Below are the code and all the weights of a small trained network. Each question names an input and a target symbol and asks about switching units off, where a switched-off unit gives its printed mean instead of its output.

import numpy as np


def w(rows, s, z=0):
    codes = np.array(rows[::2]) - 128.0
    scale = np.full(codes.shape[1], s)
    scale[-1] = z or s
    return codes * scale


def norm(h):
    return h / np.sqrt((h * h).mean(-1, keepdims=True) + 1e-5)


def f(y):
    return np.maximum(y, 0)


def softmax(a):
    e = np.exp(a - a.max(-1, keepdims=True))
    return e / e.sum(-1, keepdims=True)


def log_softmax(a):
    a = a - a.max(-1, keepdims=True)
    return a - np.log(np.exp(a).sum(-1, keepdims=True))


def net(x, mask):
    ids = ['αβγδεζηθμξπστφψω'.index(c) for c in x.split()]
    T = len(ids)
    res = E[ids] + P[:T]
    u = 0
    for l in range(2):
        r = norm(res)
        for j in range(3):
            rows = slice(2 * j, 2 * j + 2)
            q, k, v = (r @ M[l][rows].T for M in (Q, K, V))
            z = softmax(np.where(np.tri(T) > 0, q @ k.T / 2**0.5, -1e9)) @ v
            o = O[l][rows]
            res = res + np.where(mask[u + j], z, o[:, -1]) @ o[:, :-1]
        u += 3
        y = f(norm(res) @ A[l][:, :-1].T + A[l][:, -1])
        res = res + np.where(mask[u : u + 8], y, B[l][:, -1]) @ B[l][:, :-1]
        u += 8
    return log_softmax(norm(res)[-1] @ U[:, :-1].T + U[:, -1])


Q, K, V, O, A, B = {}, {}, {}, {}, {}, {}
E = w([
[178,168,169,70,100,168,112,217,202,168],'α',
[62,100,146,82,135,153,109,122,140,131],'β',
[116,138,73,108,156,156,89,121,101,164],'γ',
[125,144,99,129,179,153,127,84,108,207],'δ',
[58,124,127,126,166,143,158,131,90,196],'ε',
[168,127,187,103,150,127,190,63,64,170],'ζ',
[131,159,232,192,218,162,210,99,173,151],'η',
[70,114,53,60,158,109,106,190,82,114],'θ',
[196,111,180,27,162,152,95,31,107,128],'μ',
[155,101,97,97,213,165,64,102,93,142],'ξ',
[171,92,120,119,215,135,208,69,206,61],'π',
[123,8,183,173,128,98,78,200,167,159],'σ',
[31,133,109,83,92,32,158,97,147,143],'τ',
[158,97,147,102,108,22,128,209,112,25],'φ',
[66,233,192,145,149,156,106,129,84,6],'ψ',
[70,181,14,189,205,117,73,147,108,176],'ω',
],0.022)
P = w([
[52,70,74,47,132,254,237,187,16,228],'0',
[76,85,105,68,147,205,214,177,35,202],'1',
[80,91,129,71,172,188,162,192,46,188],'2',
[82,97,134,91,195,173,154,186,60,172],'3',
[86,108,139,112,193,151,122,182,75,164],'4',
[94,107,162,121,189,118,99,168,90,151],'5',
[108,118,164,141,200,103,67,146,90,153],'6',
[104,126,167,183,205,80,54,123,104,141],'7',
[103,125,185,202,205,79,32,129,114,138],'8',
[103,133,207,205,218,75,13,116,125,125],'9',
],0.0094)
Q[0] = w([
[105,94,173,109,246,104,140,156,133,127],'L0H1',
[122,130,131,121,128,143,114,113,88,114],'L0H1',
[141,137,152,72,105,149,52,171,100,112],'L0H2',
[181,101,108,72,174,197,83,103,158,123],'L0H2',
[132,147,58,124,80,125,122,98,142,135],'L0H3',
[130,129,85,189,106,46,128,83,143,102],'L0H3',
],0.012)
K[0] = w([
[187,164,157,123,94,153,104,183,219,140],'L0H1',
[108,132,135,155,89,146,123,134,124,73],'L0H1',
[180,220,162,96,43,169,104,212,184,169],'L0H2',
[166,124,116,157,211,206,165,135,254,119],'L0H2',
[97,117,126,63,137,204,223,193,159,176],'L0H3',
[155,174,111,87,41,209,157,179,171,151],'L0H3',
],0.0089)
V[0] = w([
[166,253,115,73,52,161,148,210,163,186],'L0H1',
[192,140,171,200,146,116,125,194,193,82],'L0H1',
[108,82,125,133,152,135,144,117,115,74],'L0H2',
[128,110,163,133,170,142,179,166,185,124],'L0H2',
[53,246,154,89,85,40,132,162,126,237],'L0H3',
[45,121,148,99,202,85,167,129,86,165],'L0H3',
],0.0064)
O[0] = w([
[205,254,113,117,129,64,142,184,160,195,163],'L0H1',
[97,139,159,137,152,4,79,98,139,189,112],'L0H1',
[41,102,115,103,90,118,102,177,193,73,143],'L0H2',
[51,163,128,153,122,96,196,121,164,220,174],'L0H2',
[10,102,103,169,23,111,112,150,185,116,133],'L0H3',
[82,111,92,110,65,125,194,96,57,168,255],'L0H3',
],0.0081,0.0084)
A[0] = w([
[209,92,42,126,63,139,94,145,77,44,30],'L0N1',
[131,95,208,122,95,107,189,48,109,149,94],'L0N2',
[128,94,71,78,96,175,146,91,203,37,81],'L0N3',
[255,177,193,162,50,105,107,116,216,59,50],'L0N4',
[124,181,125,187,161,191,141,141,50,87,3],'L0N5',
[170,108,80,196,82,207,110,52,63,156,83],'L0N6',
[70,83,93,115,54,169,82,90,110,129,121],'L0N7',
[151,137,68,83,39,166,99,161,121,63,4],'L0N8',
],0.0085,0.0045)
B[0] = w([
[106,122,115,158,246,176,148,255,96,171,143],'L0N1',
[68,157,49,85,195,126,81,165,123,149,222],'L0N2',
[176,148,119,67,92,149,23,163,216,65,158],'L0N3',
[98,168,92,117,188,60,79,200,111,146,139],'L0N4',
[131,121,123,131,80,106,195,50,116,115,179],'L0N5',
[216,120,160,45,160,153,247,78,97,210,192],'L0N6',
[191,164,137,121,206,189,150,97,58,208,253],'L0N7',
[100,205,80,133,190,156,96,193,175,148,142],'L0N8',
],0.0094,0.0049)
Q[1] = w([
[153,124,149,199,22,113,142,159,181,83],'L1H1',
[185,102,86,143,18,198,116,170,110,110],'L1H1',
[65,70,132,49,246,71,95,107,99,181],'L1H2',
[58,34,116,110,221,198,129,68,106,61],'L1H2',
[87,84,47,97,207,166,83,84,93,145],'L1H3',
[202,62,96,140,11,212,152,106,171,36],'L1H3',
],0.011)
K[1] = w([
[134,134,102,30,67,224,166,166,88,209],'L1H1',
[117,89,108,78,121,182,241,141,78,141],'L1H1',
[161,121,175,217,181,41,86,104,197,67],'L1H2',
[100,110,254,239,131,134,163,136,191,55],'L1H2',
[145,93,189,176,192,72,182,126,244,74],'L1H3',
[165,126,113,16,61,244,210,183,148,168],'L1H3',
],0.0096)
V[1] = w([
[64,141,162,128,146,146,208,120,131,94],'L1H1',
[133,194,208,111,40,141,86,151,3,106],'L1H1',
[90,235,207,139,146,196,129,40,168,125],'L1H2',
[103,214,143,157,158,112,169,108,77,23],'L1H2',
[129,178,197,175,160,198,117,145,78,155],'L1H3',
[140,78,204,169,118,142,141,204,149,223],'L1H3',
],0.014)
O[1] = w([
[52,133,182,133,145,66,84,34,133,97,249],'L1H1',
[170,169,166,144,24,131,73,125,30,111,63],'L1H1',
[140,159,121,52,77,221,190,133,181,185,175],'L1H2',
[78,183,202,54,191,193,189,113,12,165,158],'L1H2',
[137,189,129,251,145,133,43,52,154,147,205],'L1H3',
[144,142,243,202,145,148,149,162,206,110,160],'L1H3',
],0.014,0.011)
A[1] = w([
[89,46,139,118,160,159,122,11,91,117,134],'L1N1',
[244,109,173,58,116,124,168,64,114,125,118],'L1N2',
[200,218,119,240,107,92,155,96,173,127,90],'L1N3',
[156,175,156,73,108,28,71,206,124,101,165],'L1N4',
[108,133,48,78,117,86,163,88,114,150,116],'L1N5',
[73,193,106,133,153,82,136,166,128,126,123],'L1N6',
[114,228,101,135,180,143,188,119,140,131,2],'L1N7',
[186,6,127,186,178,151,139,143,147,118,41],'L1N8',
],0.013,0.007)
B[1] = w([
[139,132,119,150,107,104,206,229,162,69,253],'L1N1',
[118,130,201,100,128,48,48,130,173,95,151],'L1N2',
[122,8,98,59,90,154,120,152,58,117,223],'L1N3',
[180,203,89,180,177,80,196,97,74,71,176],'L1N4',
[115,92,171,89,83,72,96,89,150,137,180],'L1N5',
[134,186,166,78,134,130,78,171,117,162,186],'L1N6',
[145,169,116,118,128,113,29,59,140,149,185],'L1N7',
[51,119,253,127,78,165,90,146,114,229,158],'L1N8',
],0.013,0.012)
U = w([
[138,171,105,131,93,182,115,184,180,74,253],'α',
[97,121,108,178,100,141,208,138,105,148,119],'β',
[111,197,129,157,191,114,112,85,186,164,116],'γ',
[88,63,179,158,109,92,56,107,144,147,78],'δ',
[184,184,122,127,150,111,148,171,127,139,178],'ε',
[135,164,186,102,86,30,180,135,150,146,8],'ζ',
[102,128,138,158,207,84,125,134,62,96,58],'η',
[55,128,124,111,40,90,101,170,133,149,95],'θ',
[181,74,147,124,109,128,172,55,123,143,131],'μ',
[101,142,181,79,111,163,107,111,64,134,181],'ξ',
[182,130,158,74,126,150,67,131,154,84,198],'π',
[194,104,102,129,201,191,100,96,93,139,154],'σ',
[97,70,96,65,168,127,145,139,131,119,183],'τ',
[88,183,74,107,159,145,59,196,121,125,123],'φ',
[114,123,51,167,106,86,107,10,112,105,185],'ψ',
[165,111,202,125,177,181,150,198,125,139,56],'ω',
],0.013,0.0049)

Each question gives the input, a string of symbols that net reads in full, and the target symbol t.
The units are the heads (2 rows each of Q, K, V and O) and the neurons (one row each of A and B). Each row of codes is followed by its name. A weight is (code - 128) times the scale printed after its matrix; where a second scale follows, it is the last column's (O, A, B and U).
mask holds one flag per unit, layer by layer, with each layer's heads first. A switched-off unit (its flag False) gives its mean, the last column of its rows in O or B, instead of its output. The means were averaged over made-up inputs and are rounded, as every weight is.
A unit's drop is (log p(t) with every unit on - log p(t) with that unit switched off) / (log p(t) with every unit on - log p(t) with every unit switched off).
The circuit of an input: a set's keep is (log p(t) with only the set's units on - log p(t) with every unit switched off) / (log p(t) with every unit on - log p(t) with every unit switched off). Starting from the 12 units with the biggest drops (on a tie, the unit counted first), units are removed one at a time, each time the one whose removal leaves the highest keep (on an exact tie, the one counted first), for as long as the keep stays at least 0.8.
circuit, biggest first: the units of the circuit, biggest drop first
unit that matters most: the unit with the biggest drop
top k neurons: the k neurons with the biggest drops, biggest first
k most important neurons of layer l: the k neurons of layer l with the biggest drops, biggest first
which heads matter: for each layer, one digit per head in row order, 1 if its drop is at least 0.15 and else 0, layers parted by /
input τ ε γ π ε ξ ε, target τ: which heads matter	000 / 001
input θ π ξ, target τ: circuit, biggest first	L1H3, L1H1
input φ η γ ψ ζ ε ε ξ γ, target ξ: circuit, biggest first	L1H1, L0N6
input β ε γ γ γ α δ σ, target ω: unit that matters most	L0H1
input η ω ε η ψ θ β, target ξ: circuit, biggest first	L1H2, L1H1
input ζ η ξ η θ ε ε α ξ β, target σ: which heads matter	101 / 100
input φ ε ε π, target τ: which heads matter	000 / 001
input ε β ε ζ ε σ σ ζ, target δ: circuit, biggest first	L1H2, L1N8
input γ ε θ σ ζ η ε, target γ: which heads matter	100 / 001
input δ ε π θ μ ω, target τ: which heads matter	100 / 001
input γ π ξ ζ ε τ, target τ: which heads matter	100 / 101
input π ψ φ δ σ ε ψ ξ α, target ψ: circuit, biggest first	L1H3, L1H2
input φ μ θ τ, target η: which heads matter	000 / 010
input φ η ξ, target γ: circuit, biggest first	L1H3
input ζ τ θ ξ ξ, target ω: 2 most important neurons of layer 1	L1N1, L1N8
input τ ε ε α ξ γ π ε φ β, target ε: circuit, biggest first	L0H1, L1H1
input φ β γ, target η: which heads matter	000 / 010
input ω θ δ ζ μ θ ζ, target ζ: top 4 neurons	L1N1, L0N6, L1N3, L1N2
input ψ ξ ω δ ξ ξ ε, target ξ: circuit, biggest first	L0H1, L1H1, L0N6
input β σ μ τ, target δ: circuit, biggest first	L1H2, L1H3, L0H1
input γ ξ η ε, target γ: circuit, biggest first	L1H3
input τ β ε, target β: which heads matter	100 / 000
input ζ γ ψ ξ, target ξ: which heads matter	000 / 110
input ε φ η η δ ε σ θ ψ, target ξ: circuit, biggest first	L1H2, L1H1
input ξ η ε σ ζ ε ω ξ, target δ: which heads matter	000 / 010
input γ ε β ξ, target ω: top 4 neurons	L1N1, L1N8, L0N6, L0N1
input ω ε ω ε, target β: top 3 neurons	L1N1, L0N7, L0N2
input δ ε ξ π μ ε τ β, target τ: top neuron	L0N7
input τ τ η ε τ τ α ξ ζ β, target σ: top 2 neurons	L1N3, L1N1
input ε α π, target γ: top 4 neurons	L1N3, L1N7, L1N1, L0N2
